Below is a small trained network, with its code and all its weights. Each question gives an input and a target symbol and asks what happens when units are switched off, that is, made to give their printed mean instead of their output.

import numpy as np


def w(rows, s, z=0):
    codes = np.array(rows[::2]) - 128.0
    scale = np.full(codes.shape[1], s)
    scale[-1] = z or s
    return codes * scale


def f(y):
    return np.maximum(y, 0)


def softmax(a):
    e = np.exp(a - a.max(-1, keepdims=True))
    return e / e.sum(-1, keepdims=True)


def log_softmax(a):
    a = a - a.max(-1, keepdims=True)
    return a - np.log(np.exp(a).sum(-1, keepdims=True))


def net(x, mask):
    ids = ['ΘΠαηξψω'.index(c) for c in x.split()]
    T = len(ids)
    res = E[ids] + P[:T]
    r = res
    for j in range(3):
        rows = slice(4 * j, 4 * j + 4)
        q, k, v = (r @ M[0][rows].T for M in (Q, K, V))
        z = softmax(np.where(np.tri(T) > 0, q @ k.T / 4**0.5, -1e9)) @ v
        o = O[0][rows]
        res = res + np.where(mask[j], z, o[:, -1]) @ o[:, :-1]
    y = f(res @ A[0][:, :-1].T + A[0][:, -1])
    res = res + np.where(mask[3:15], y, B[0][:, -1]) @ B[0][:, :-1]
    return log_softmax(res[-1] @ U[:, :-1].T + U[:, -1])


Q, K, V, O, A, B = {}, {}, {}, {}, {}, {}
E = w([
[100,176,127,78,60,113],'Θ',
[132,146,84,127,100,138],'Π',
[135,116,8,122,147,154],'α',
[172,141,71,136,137,55],'η',
[62,145,92,141,84,65],'ξ',
[162,172,126,237,66,100],'ψ',
[173,156,187,166,70,213],'ω',
],0.015)
P = w([
[142,215,59,138,135,120],'0',
[166,111,76,130,12,115],'1',
[112,219,77,151,179,139],'2',
[164,87,130,126,77,104],'3',
[80,178,95,173,192,154],'4',
[142,63,163,143,124,104],'5',
[37,153,106,185,182,175],'6',
[164,83,174,110,143,99],'7',
],0.011)
Q[0] = w([
[193,93,99,90,76,69],'H0',
[144,1,102,71,84,75],'H0',
[59,218,47,147,128,139],'H0',
[109,220,82,214,132,172],'H0',
[37,189,52,71,173,48],'H1',
[121,118,178,111,39,64],'H1',
[127,33,224,39,98,183],'H1',
[41,159,84,183,207,85],'H1',
[144,108,156,197,41,58],'H2',
[128,253,205,233,59,71],'H2',
[183,102,168,56,84,49],'H2',
[150,54,72,38,135,122],'H2',
],0.0094)
K[0] = w([
[177,91,88,85,95,43],'H0',
[129,159,24,13,109,1],'H0',
[96,65,148,205,201,105],'H0',
[105,59,220,181,167,143],'H0',
[52,63,123,91,145,3],'H1',
[111,228,153,108,95,93],'H1',
[123,157,140,9,82,231],'H1',
[64,64,68,193,150,49],'H1',
[112,180,227,128,105,93],'H2',
[132,74,252,149,172,93],'H2',
[181,195,134,155,39,39],'H2',
[109,191,41,81,89,91],'H2',
],0.009)
V[0] = w([
[29,116,197,57,112,158],'H0',
[13,134,73,2,196,97],'H0',
[162,138,212,94,162,238],'H0',
[115,152,169,206,129,117],'H0',
[46,220,136,146,123,102],'H1',
[13,75,215,120,87,230],'H1',
[222,164,149,94,126,147],'H1',
[186,130,185,186,151,61],'H1',
[151,188,114,151,83,232],'H2',
[196,116,130,123,164,200],'H2',
[114,61,135,70,229,110],'H2',
[137,149,202,132,117,124],'H2',
],0.0086)
O[0] = w([
[129,174,137,33,79,150,45],'H0',
[15,135,81,51,60,114,34],'H0',
[235,119,71,1,147,152,63],'H0',
[147,177,160,162,215,64,159],'H0',
[194,196,207,14,81,143,176],'H1',
[131,166,167,199,86,242,46],'H1',
[159,39,120,143,42,48,136],'H1',
[180,196,70,160,115,25,137],'H1',
[151,60,95,150,177,198,205],'H2',
[157,110,112,47,195,138,114],'H2',
[92,188,161,36,119,56,3],'H2',
[184,139,77,134,92,149,122],'H2',
],0.0075,0.012)
A[0] = w([
[125,228,85,178,140,92,73],'N0',
[126,97,123,156,74,218,58],'N1',
[198,110,137,143,168,89,2],'N2',
[37,174,126,75,155,177,113],'N3',
[100,235,106,120,165,83,91],'N4',
[73,121,117,69,135,149,28],'N5',
[198,192,57,60,181,154,77],'N6',
[73,71,146,132,196,162,162],'N7',
[110,211,64,1,96,69,213],'N8',
[101,67,136,67,187,63,76],'N9',
[195,102,124,139,76,147,92],'N10',
[144,41,157,77,108,163,173],'N11',
],0.0087,0.0052)
B[0] = w([
[57,119,140,7,200,176,210],'N0',
[122,130,31,137,169,48,189],'N1',
[126,200,203,45,96,192,249],'N2',
[20,31,114,91,54,252,141],'N3',
[94,57,21,68,155,176,151],'N4',
[97,35,175,98,39,91,132],'N5',
[226,15,87,93,145,248,168],'N6',
[164,173,239,169,115,79,180],'N7',
[253,197,65,23,32,74,142],'N8',
[170,81,188,3,150,144,152],'N9',
[40,72,151,88,140,119,212],'N10',
[58,224,242,61,160,24,159],'N11',
],0.0071,0.012)
U = w([
[137,55,8,244,101,121,242],'Θ',
[103,53,255,124,76,107,146],'Π',
[83,224,245,104,172,102,153],'α',
[155,209,218,84,61,107,134],'η',
[121,129,70,108,164,92,22],'ξ',
[65,135,64,132,147,180,58],'ψ',
[155,98,89,130,140,185,3],'ω',
],0.0066,0.0038)

Each question gives the input, a string of symbols that net reads in full, and the target symbol t.
The units are the heads (4 rows each of Q, K, V and O) and the neurons (one row each of A and B). Each row of codes is followed by its name. A weight is (code - 128) times the scale printed after its matrix; where a second scale follows, it is the last column's (O, A, B and U).
mask holds one flag per unit, heads first, then neurons. A switched-off unit (its flag False) gives its mean, the last column of its rows in O or B, instead of its output. The means were averaged over made-up inputs and are rounded, as every weight is.
A unit's drop is (log p(t) with every unit on - log p(t) with that unit switched off) / (log p(t) with every unit on - log p(t) with every unit switched off).
The circuit of an input: a set's keep is (log p(t) with only the set's units on - log p(t) with every unit switched off) / (log p(t) with every unit on - log p(t) with every unit switched off). Starting from the 12 units with the biggest drops (on a tie, the unit counted first), units are removed one at a time, each time the one whose removal leaves the highest keep (on an exact tie, the one counted first), for as long as the keep stays at least 0.8.
circuit, biggest first: the units of the circuit, biggest drop first
unit that matters most: the unit with the biggest drop
k most important neurons: the k neurons with the biggest drops, biggest first
which heads matter: for each layer, one digit per head in row order, 1 if its drop is at least 0.15 and else 0, layers parted by /
input ξ ψ α Θ, target Θ: circuit, biggest first	(N2, H2, N0)
input η η ψ Θ ψ α Π, target α: circuit, biggest first	(H2)
input ω ω Θ, target ω: circuit, biggest first	(N6, H0)
input α ω ψ ω ξ, target ω: circuit, biggest first	(H0, N6, H1, H2)
input Θ Θ α ω, target Θ: which heads matter	010
input α ξ ξ ξ Π, target ψ: circuit, biggest first	(H0, N3, H1)
input ω Θ ψ, target ω: circuit, biggest first	(N6, H0, H2, N2)
input ξ ψ Π ω, target Θ: 2 most important neurons	(N1, N0)
input ψ Π ω ω η ω Θ, target ω: which heads matter	100
input η ψ α ξ, target Θ: circuit, biggest first	(N2, H0)
input ω α ψ Π, target Θ: which heads matter	100
input Π Θ α Π ω α, target Π: circuit, biggest first	(H2, N7, H1)
input ω α Π, target ω: circuit, biggest first	(H0, N6)
input ω ψ α, target ω: circuit, biggest first	(N6, H0)
input Π η η, target ξ: which heads matter	011
input Θ ξ ω Θ ω Π, target Θ: unit that matters most	N2
input ψ α α, target α: circuit, biggest first	(N7, H2)
input ψ Θ Θ ψ ξ η Θ α, target Θ: circuit, biggest first	(N2, H0, N0)
input η ψ ψ ω ψ Θ, target Θ: which heads matter	000
input ξ η ω ψ ξ, target ω: circuit, biggest first	(H0, H1, N6, H2)
input Π Π ψ ξ, target Θ: 2 most important neurons	(N2, N11)
input Π Θ η, target ξ: 2 most important neurons	(N4, N8)
input ψ ξ ω ψ ψ, target ω: which heads matter	111
input ψ Θ ξ ψ ψ ψ ω α, target Θ: 3 most important neurons	(N2, N0, N11)
input ψ ψ ψ ω ψ ψ ξ, target α: 2 most important neurons	(N7, N6)
input ψ ω ψ Π ω ω, target α: 2 most important neurons	(N11, N2)
